Below is a small trained network, with its code and all its weights. Each question gives an input and a class and asks what happens when units are switched off, that is, made to give their printed mean instead of their output.

import numpy as np


def w(rows, s, z=0):
    codes = np.array(rows[::2]) - 128.0
    scale = np.full(codes.shape[1], s)
    scale[-1] = z or s
    return codes * scale


def f(y):
    return np.maximum(y, 0)


def log_softmax(a):
    a = a - a.max(-1, keepdims=True)
    return a - np.log(np.exp(a).sum(-1, keepdims=True))


def net(x, mask):
    res = np.array(x, float).reshape(1, 3) / 4 @ E
    y = f(res @ A[0][:, :-1].T + A[0][:, -1])
    res = res + np.where(mask, y, B[0][:, -1]) @ B[0][:, :-1]
    return log_softmax(res[-1] @ U[:, :-1].T + U[:, -1])


A, B = {}, {}
E = w([
[125,111,65,117,21],'x0',
[207,117,85,2,192],'x1',
[81,66,31,126,157],'x2',
],0.0099)
A[0] = w([
[112,127,118,151,54,21],'n1',
[163,146,54,70,86,99],'n2',
[103,92,12,143,158,185],'n3',
[114,165,166,157,140,19],'n4',
[106,109,53,142,108,64],'n5',
[103,84,5,145,156,166],'n6',
[119,146,197,151,30,193],'n7',
[99,98,75,156,112,3],'n8',
[106,105,178,156,196,129],'n9',
[110,121,105,161,7,61],'n10',
],0.016,0.0045)
B[0] = w([
[104,108,141,122,214,175],'n1',
[166,12,191,153,102,195],'n2',
[161,36,97,42,157,219],'n3',
[138,136,77,112,69,181],'n4',
[145,71,82,89,100,173],'n5',
[128,6,115,65,161,222],'n6',
[150,109,165,211,44,253],'n7',
[111,71,64,64,106,162],'n8',
[153,233,206,207,107,216],'n9',
[144,239,139,89,195,215],'n10',
],0.021,0.013)
U = w([
[128,119,141,159,7,56],'0',
[151,66,135,61,187,237],'1',
[78,115,102,108,104,1],'2',
[117,209,150,130,177,254],'3',
],0.012,0.0031)

Each question gives the input, the list of numbers given to net, and the class t.
The units are the neurons (one row each of A and B). Each row of codes is followed by its name. A weight is (code - 128) times the scale printed after its matrix; where a second scale follows, it is the last column's (A, B and U).
mask holds one flag per neuron, in row order. A switched-off neuron (its flag False) gives its mean, the last column of its row in B, instead of its output. The means were averaged over made-up inputs and are rounded, as every weight is.
A unit's drop is (log p(t) with every unit on - log p(t) with that unit switched off) / (log p(t) with every unit on - log p(t) with every unit switched off).
The circuit of an input: a set's keep is (log p(t) with only the set's units on - log p(t) with every unit switched off) / (log p(t) with every unit on - log p(t) with every unit switched off). Starting from all 10 units, units are removed one at a time, each time the one whose removal leaves the highest keep (on an exact tie, the one counted first), for as long as the keep stays at least 0.8.
units of the circuit, in order: the units of the circuit, biggest drop first
unit that matters most: the unit with the biggest drop
k most important neurons: the k neurons with the biggest drops, biggest first
drop of u: that unit's drop, to one decimal
input [-8,-3,-3], class 0: 2 most important neurons : [n10, n4]
input [8,-3,-1], class 1: 2 most important neurons : [n10, n9]
input [8,-7,-2], class 3: unit that matters most : n10
input [-4,5,-2], class 3: units of the circuit, in order : [n6, n3]
input [-6,1,-7], class 0: 3 most important neurons : [n10, n4, n1]
input [4,-5,1], class 1: 2 most important neurons : [n9, n8]
input [7,-2,-7], class 3: 2 most important neurons : [n10, n1]
input [3,-7,-2], class 3: 2 most important neurons : [n10, n1]
input [-8,-1,-1], class 3: drop of n7 : 0.3
input [-2,1,-5], class 0: drop of n10 : 0.5
input [8,-4,-1], class 3: drop of n6 : 0.2
